Below are the code and all the weights of a small trained network. Each question names an input and a class and asks about switching units off, where a switched-off unit gives its printed mean instead of its output.

import numpy as np


def w(rows, s, z=0):
    codes = np.array(rows[::2]) - 128.0
    scale = np.full(codes.shape[1], s)
    scale[-1] = z or s
    return codes * scale


def norm(h):
    return h / np.sqrt((h * h).mean(-1, keepdims=True) + 1e-5)


def f(y):
    return np.maximum(y, 0)


def log_softmax(a):
    a = a - a.max(-1, keepdims=True)
    return a - np.log(np.exp(a).sum(-1, keepdims=True))


def net(x, mask):
    res = np.array(x, float).reshape(1, 5) / 4 @ E
    u = 0
    for l in range(4):
        y = f(norm(res) @ A[l][:, :-1].T + A[l][:, -1])
        res = res + np.where(mask[u : u + 6], y, B[l][:, -1]) @ B[l][:, :-1]
        u += 6
    return log_softmax(norm(res)[-1] @ U[:, :-1].T + U[:, -1])


A, B = {}, {}
E = w([
[61,150,140,186,165],'x0',
[51,51,68,121,4],'x1',
[120,75,16,116,227],'x2',
[241,80,137,162,208],'x3',
[109,99,199,34,190],'x4',
],0.0027)
A[0] = w([
[152,147,69,102,70,93],'L0N1',
[167,75,93,149,183,8],'L0N2',
[236,164,199,142,136,113],'L0N3',
[167,255,81,167,123,126],'L0N4',
[174,145,194,186,102,97],'L0N5',
[53,134,154,176,150,88],'L0N6',
],0.006,0.0016)
B[0] = w([
[166,83,214,145,79,181],'L0N1',
[181,208,27,107,211,190],'L0N2',
[46,106,255,120,101,254],'L0N3',
[113,66,124,249,151,213],'L0N4',
[10,40,187,104,169,200],'L0N5',
[50,164,73,155,131,175],'L0N6',
],0.005,0.0033)
A[1] = w([
[106,151,255,108,47,196],'L1N1',
[140,64,119,183,160,89],'L1N2',
[97,175,151,133,77,20],'L1N3',
[130,91,43,109,83,154],'L1N4',
[151,177,167,118,49,2],'L1N5',
[207,93,165,144,43,73],'L1N6',
],0.0045,0.00093)
B[1] = w([
[163,102,96,209,254,253],'L1N1',
[125,156,118,123,165,170],'L1N2',
[111,87,131,8,139,158],'L1N3',
[191,66,200,107,140,173],'L1N4',
[155,81,118,13,183,152],'L1N5',
[59,28,62,115,104,165],'L1N6',
],0.005,0.004)
A[2] = w([
[172,23,242,216,172,123],'L2N1',
[51,151,57,116,204,238],'L2N2',
[94,69,11,91,2,172],'L2N3',
[46,218,175,24,100,54],'L2N4',
[30,150,196,194,203,189],'L2N5',
[65,235,153,54,241,247],'L2N6',
],0.0043,0.0011)
B[2] = w([
[80,166,145,77,157,253],'L2N1',
[184,76,102,82,73,204],'L2N2',
[87,108,253,160,114,194],'L2N3',
[201,144,35,159,104,150],'L2N4',
[116,182,83,75,70,254],'L2N5',
[247,112,132,144,72,224],'L2N6',
],0.0065,0.0047)
A[3] = w([
[150,176,177,128,158,129],'L3N1',
[142,182,73,253,141,71],'L3N2',
[126,47,158,137,110,98],'L3N3',
[107,85,253,215,119,72],'L3N4',
[86,123,95,141,162,4],'L3N5',
[144,57,164,220,76,38],'L3N6',
],0.0057,0.0016)
B[3] = w([
[120,150,226,109,110,177],'L3N1',
[19,211,110,136,149,168],'L3N2',
[141,70,115,127,199,203],'L3N3',
[34,25,161,119,222,253],'L3N4',
[135,135,67,119,180,133],'L3N5',
[132,156,188,97,253,186],'L3N6',
],0.0055,0.0037)
U = w([
[82,123,100,138,17,117],'0',
[170,151,100,157,31,29],'1',
[95,202,17,196,150,95],'2',
[248,83,57,108,154,173],'3',
[189,219,201,93,145,93],'4',
[88,167,125,202,88,3],'5',
[36,56,211,120,180,213],'6',
],0.012,0.0051)

Each question gives the input, the list of numbers given to net, and the class t.
The units are the neurons (one row each of A and B). Each row of codes is followed by its name. A weight is (code - 128) times the scale printed after its matrix; where a second scale follows, it is the last column's (A, B and U).
mask holds one flag per neuron, layer by layer. A switched-off neuron (its flag False) gives its mean, the last column of its row in B, instead of its output. The means were averaged over made-up inputs and are rounded, as every weight is.
A unit's drop is (log p(t) with every unit on - log p(t) with that unit switched off) / (log p(t) with every unit on - log p(t) with every unit switched off).
The circuit of an input: a set's keep is (log p(t) with only the set's units on - log p(t) with every unit switched off) / (log p(t) with every unit on - log p(t) with every unit switched off). Starting from the 12 units with the biggest drops (on a tie, the unit counted first), units are removed one at a time, each time the one whose removal leaves the highest keep (on an exact tie, the one counted first), for as long as the keep stays at least 0.8.
units of the circuit, in order: the units of the circuit, biggest drop first
unit that matters most: the unit with the biggest drop
top k neurons: the k neurons with the biggest drops, biggest first
top k neurons in layer l: the k neurons of layer l with the biggest drops, biggest first
drop of u: that unit's drop, to one decimal
input [-5,-4,6,-5,-8], class 2: top 3 neurons : L0N4, L1N2, L2N3
input [8,3,-2,-4,-3], class 0: units of the circuit, in order : L2N5, L3N4
input [7,2,8,4,-7], class 2: top 2 neurons : L3N2, L2N6
input [-5,-7,6,-2,-6], class 2: unit that matters most : L0N4
input [-1,2,-5,2,8], class 4: units of the circuit, in order : L2N3, L0N4, L3N4
input [-7,-2,-1,-4,6], class 4: top 2 neurons : L1N1, L0N2
input [4,-8,-2,-3,3], class 4: units of the circuit, in order : L2N5, L2N6
input [-1,-8,7,-6,-1], class 3: units of the circuit, in order : L2N2, L2N6
input [5,5,-1,6,-4], class 2: top 2 neurons : L1N2, L1N6
input [-1,-2,-1,7,2], class 4: top 2 neurons : L0N2, L2N3
input [0,-2,1,4,-4], class 4: top 3 neurons in layer 1 : L1N1, L1N6, L1N2
input [-3,-7,2,7,6], class 4: top 2 neurons : L0N3, L3N4
input [-5,-3,3,3,7], class 4: top 2 neurons in layer 0 : L0N3, L0N6
input [8,5,-1,3,3], class 0: unit that matters most : L2N5
input [8,-7,3,-8,6], class 3: drop of L2N6 : 0.2
input [-1,-3,6,-4,-7], class 2: drop of L3N2 : 0.1
input [8,3,-6,-4,2], class 0: drop of L0N2 : 0.1
